Small tables with named rows and columns. After each table, cells are looked up by row and column.

gozuve.csv
,zag,feze,bukazu,dulase
fipof,-3238,-4122,2433,3926
pizapi,-293,2431,1391,30
zareg,4683,-6409,-129,-5131
paru,-3833,5565,265,-2399
las,3707,-4590,-3312,-774
gafozo,-1639,-453,1053,-2349
fop,4158,-3927,-483,-5172
zegeb,-2194,1136,4243,650
per,-8004,-8825,-1686,3366
besamo,-3493,-4948,-357,3201
goribiv,4406,5418,3014,-9806
tel,2765,-168,660,-3456

What is the zag of tel in gozuve? 2765
What is the zag of per in gozuve? -8004
What is the dulase of per in gozuve? 3366
What is the dulase of gafozo in gozuve? -2349
What is the dulase of zareg in gozuve? -5131
What is the bukazu of fipof in gozuve? 2433
What is the bukazu of fop in gozuve? -483
What is the zag of las in gozuve? 3707
What is the dulase of zegeb in gozuve? 650
What is the feze of las in gozuve? -4590
What is the zag of goribiv in gozuve? 4406
What is the feze of gafozo in gozuve? -453

sar
         lizum   fofa  gevito    bev  mezikov  sukib    tuf
vor      42.15  46.26   35.04  40.98    32.85  47.81  50.83
lilenod  31.11  44.82   68.20  60.58    42.82  35.68  19.03
kemo     16.15  29.78   28.82  52.55    67.69  94.23  69.92
tatu     49.43  19.16   54.78  52.13    50.85  70.36  21.59
per      30.85  35.36   58.14  66.01    55.45  53.97  21.83
pado     20.64  51.43   61.83  57.96    53.07  23.72  27.20
surivim  28.97  46.26   74.39  62.21    46.77  37.60  30.15
gis      40.91  15.70   53.97  21.80    39.15  66.42  69.93
pidukam  59.24  19.05   46.16  52.10    52.12  89.76  40.77
degezu   21.86  37.39   61.57  44.43    49.73  37.60  41.46
ropo     33.83  17.98   35.76  28.19    54.42  95.86  86.75
sedoki   51.41  16.01   54.50  55.72    52.65  79.30  21.69
topel    22.45  51.69   58.49  41.36    40.27  27.11  44.29

ropo, lizum: 33.83
vor, fofa: 46.26
ropo, tuf: 86.75
pidukam, tuf: 40.77
ropo, sukib: 95.86
vor, tuf: 50.83
lilenod, sukib: 35.68
gis, sukib: 66.42
surivim, fofa: 46.26
lilenod, fofa: 44.82
sedoki, bev: 55.72
surivim, lizum: 28.97
pado, sukib: 23.72
tatu, tuf: 21.59
surivim, mezikov: 46.77
per, fofa: 35.36
lilenod, gevito: 68.20
pidukam, sukib: 89.76
kemo, bev: 52.55
vor, gevito: 35.04

dop:
columns: pegori, paz, risokib, pakaza, rop, rumune, rin, gudap, pitak
dak: [-648, -3728, 4663, -4757, -1355, -29, -5342, 6022, 186]
lup: [-689, 4651, -3650, 606, -5977, -5685, 376, 6092, 5610]
rivobim: [-705, 2420, 501, 3586, -687, -5840, 3006, 9897, 1691]
kodova: [-6603, 1424, 933, -1197, -6843, -3076, -7708, 3542, -3263]
roz: [-5302, -954, 2099, -3470, 288, 1037, -4405, 8280, -495]
did: [-2697, 533, -4166, 2740, -305, 702, -1126, 9618, 1331]
solaz: [-1140, -5499, -1145, 1759, 223, 2546, -2524, 1905, 4765]
gab: [-762, -9413, -873, -639, -3224, -7203, -9660, 6790, 1767]
lon: [-6519, -2752, -5236, -536, 446, -3520, -7360, 5449, -3564]

rop of kodova is -6843
pakaza of roz is -3470
gudap of rivobim is 9897
paz of solaz is -5499
rop of rivobim is -687
pegori of lup is -689
paz of gab is -9413
rop of solaz is 223
risokib of gab is -873
rumune of did is 702
paz of dak is -3728
pegori of dak is -648
rumune of solaz is 2546
pitak of dak is 186
rumune of roz is 1037
pegori of gab is -762
pitak of did is 1331

zal =
|  | vezapu | ros | fizu |
|---|---|---|---|
| dol | 87 | 104 | 136 |
| muk | 124 | 113 | 114 |
| peku | 121 | 72 | 141 |
| poz | 100 | 120 | 194 |
| tizule | 185 | 142 | 163 |
| nol | 109 | 115 | 114 |
| zas | 137 | 175 | 164 |
| perod | 78 | 121 | 137 |
| san | 169 | 148 | 193 |
| rezake | 49 | 131 | 134 |
| tesivo | 163 | 109 | 80 |
| sir | 88 | 117 | 152 |
| giboger | 155 | 195 | 88 |

What is the fizu of sir in zal?
152
What is the vezapu of muk in zal?
124
What is the vezapu of sir in zal?
88
What is the fizu of nol in zal?
114
What is the fizu of perod in zal?
137
What is the vezapu of poz in zal?
100
What is the fizu of rezake in zal?
134
What is the ros of tizule in zal?
142
What is the ros of sir in zal?
117
What is the fizu of peku in zal?
141
What is the ros of rezake in zal?
131
What is the ros of giboger in zal?
195
What is the fizu of san in zal?
193
What is the vezapu of giboger in zal?
155
What is the fizu of poz in zal?
194

